Below is a small trained network, with its code and all its weights. Each question gives an input and a class and asks what happens when units are switched off, that is, made to give their printed mean instead of their output.

import numpy as np


def w(rows, s, z=0):
    codes = np.array(rows[::2]) - 128.0
    scale = np.full(codes.shape[1], s)
    scale[-1] = z or s
    return codes * scale


def f(y):
    return np.maximum(y, 0)


def log_softmax(a):
    a = a - a.max(-1, keepdims=True)
    return a - np.log(np.exp(a).sum(-1, keepdims=True))


def net(x, mask):
    res = np.array(x, float).reshape(1, 4) / 4 @ E
    y = f(res @ A[0][:, :-1].T + A[0][:, -1])
    res = res + np.where(mask, y, B[0][:, -1]) @ B[0][:, :-1]
    return log_softmax(res[-1] @ U[:, :-1].T + U[:, -1])


A, B = {}, {}
E = w([
[158,249,113,124,170,151,102,138,112,120,91],'x0',
[117,121,195,193,114,124,57,119,90,177,127],'x1',
[99,159,107,86,103,105,153,93,164,182,99],'x2',
[83,136,116,88,30,158,118,172,156,103,132],'x3',
],0.014)
A[0] = w([
[95,104,97,150,182,73,200,123,111,151,71,89],'N0',
[147,223,130,72,149,88,135,102,144,117,122,39],'N1',
[106,94,151,112,138,85,101,68,125,205,101,224],'N2',
[137,33,94,95,183,77,220,52,159,150,164,135],'N3',
[152,108,231,221,125,68,40,55,83,148,167,86],'N4',
[153,71,199,180,171,108,118,94,84,137,166,116],'N5',
[91,79,126,148,81,115,126,92,112,152,182,3],'N6',
[101,177,125,156,147,88,133,129,85,145,24,134],'N7',
[136,100,185,226,186,131,53,154,46,135,140,89],'N8',
[149,73,90,137,149,73,206,100,147,167,157,139],'N9',
[87,38,121,173,70,127,74,186,78,114,167,118],'N10',
[106,19,232,171,101,126,87,169,74,75,205,212],'N11',
[214,180,130,150,242,132,71,167,44,85,83,75],'N12',
[132,66,145,163,140,103,112,93,135,140,74,250],'N13',
[200,130,110,158,158,173,148,167,149,57,166,99],'N14',
[149,74,84,133,137,53,213,118,128,159,144,140],'N15',
[122,80,74,147,160,94,198,93,150,152,166,130],'N16',
[105,145,79,78,52,100,180,96,202,138,124,121],'N17',
[120,205,124,80,171,134,126,164,139,100,100,55],'N18',
[143,181,97,137,56,170,141,158,116,99,168,50],'N19',
[193,171,176,167,184,94,82,71,67,86,133,224],'N20',
[190,136,99,141,198,121,191,79,84,136,113,172],'N21',
[39,100,117,81,2,93,149,146,200,140,121,121],'N22',
[155,99,77,78,119,131,239,187,168,22,147,128],'N23',
],0.0097,0.005)
B[0] = w([
[147,118,132,82,139,153,138,135,139,133,88,171],'N0',
[133,97,169,116,120,118,105,156,190,135,135,189],'N1',
[123,125,181,99,167,177,103,115,109,169,113,199],'N2',
[68,193,145,59,128,191,186,91,115,60,103,226],'N3',
[127,128,187,167,113,143,95,123,66,182,181,243],'N4',
[125,127,183,128,103,179,96,112,53,143,135,212],'N5',
[116,132,149,112,113,148,75,123,170,158,167,164],'N6',
[144,127,135,143,107,122,103,139,164,179,121,191],'N7',
[119,152,77,193,116,109,116,78,40,106,165,240],'N8',
[91,190,153,86,139,180,187,116,125,102,78,194],'N9',
[115,104,153,127,81,78,148,203,158,145,166,206],'N10',
[153,58,99,207,11,148,109,165,144,139,232,253],'N11',
[148,174,106,134,201,79,111,114,130,217,92,255],'N12',
[115,130,184,124,78,147,126,133,146,129,165,194],'N13',
[106,97,138,145,143,97,171,180,98,126,139,187],'N14',
[97,148,164,79,132,175,153,94,120,97,137,193],'N15',
[106,170,156,123,130,163,155,101,119,57,106,188],'N16',
[53,148,155,130,152,124,161,128,79,101,133,216],'N17',
[149,106,138,90,131,129,159,150,172,151,127,193],'N18',
[99,103,127,107,128,121,175,161,112,86,125,175],'N19',
[148,133,74,156,144,87,110,85,80,165,93,245],'N20',
[85,110,129,88,169,71,172,191,134,124,91,214],'N21',
[62,110,202,125,146,67,173,167,85,157,79,236],'N22',
[99,115,162,112,137,160,220,105,54,70,196,247],'N23',
],0.011,0.014)
U = w([
[122,61,193,126,46,147,118,219,215,171,170,134],'0',
[126,156,176,109,172,111,123,102,59,195,86,121],'1',
[181,141,75,90,177,145,171,128,159,39,146,68],'2',
[104,151,150,58,113,204,172,89,130,2,116,228],'3',
[220,160,34,119,153,96,57,118,233,194,55,95],'4',
[194,127,138,179,84,188,28,37,76,169,175,5],'5',
[125,103,101,187,81,90,109,159,37,133,163,147],'6',
],0.0092,0.0021)

Each question gives the input, the list of numbers given to net, and the class t.
The units are the neurons (one row each of A and B). Each row of codes is followed by its name. A weight is (code - 128) times the scale printed after its matrix; where a second scale follows, it is the last column's (A, B and U).
mask holds one flag per neuron, in row order. A switched-off neuron (its flag False) gives its mean, the last column of its row in B, instead of its output. The means were averaged over made-up inputs and are rounded, as every weight is.
A unit's drop is (log p(t) with every unit on - log p(t) with that unit switched off) / (log p(t) with every unit on - log p(t) with every unit switched off).
The circuit of an input: a set's keep is (log p(t) with only the set's units on - log p(t) with every unit switched off) / (log p(t) with every unit on - log p(t) with every unit switched off). Starting from the 12 units with the biggest drops (on a tie, the unit counted first), units are removed one at a time, each time the one whose removal leaves the highest keep (on an exact tie, the one counted first), for as long as the keep stays at least 0.8.
units of the circuit, in order: the units of the circuit, biggest drop first
k most important neurons: the k neurons with the biggest drops, biggest first
drop of u: that unit's drop, to one decimal
input [0,-6,-3,-8], class 3: units of the circuit, in order	(N3)
input [6,-1,-8,8], class 0: units of the circuit, in order	(N8; N3)
input [3,5,-5,3], class 5: units of the circuit, in order	(N22; N21)
input [-6,0,-4,-4], class 5: 2 most important neurons	(N11; N5)
input [-8,-1,-4,-2], class 0: 3 most important neurons	(N11; N10; N6)
input [-7,3,-3,-1], class 0: 2 most important neurons	(N10; N11)
input [6,5,-4,-5], class 5: 2 most important neurons	(N8; N22)
input [-3,6,-7,7], class 0: 2 most important neurons	(N10; N11)
input [8,6,-7,-6], class 5: 3 most important neurons	(N8; N4; N22)
input [-2,0,-7,-7], class 5: 3 most important neurons	(N5; N22; N4)
input [-1,-1,-4,-4], class 6: 2 most important neurons	(N21; N11)
input [-8,5,6,-3], class 0: 2 most important neurons	(N11; N4)
input [4,-1,-3,4], class 2: drop of N9	0.1
input [-7,7,8,2], class 0: drop of N13	0.0
input [-5,6,7,-5], class 5: most important neuron	(N4)
input [3,1,-1,5], class 0: drop of N8	0.6
input [5,-7,-3,-1], class 2: drop of N22	0.2
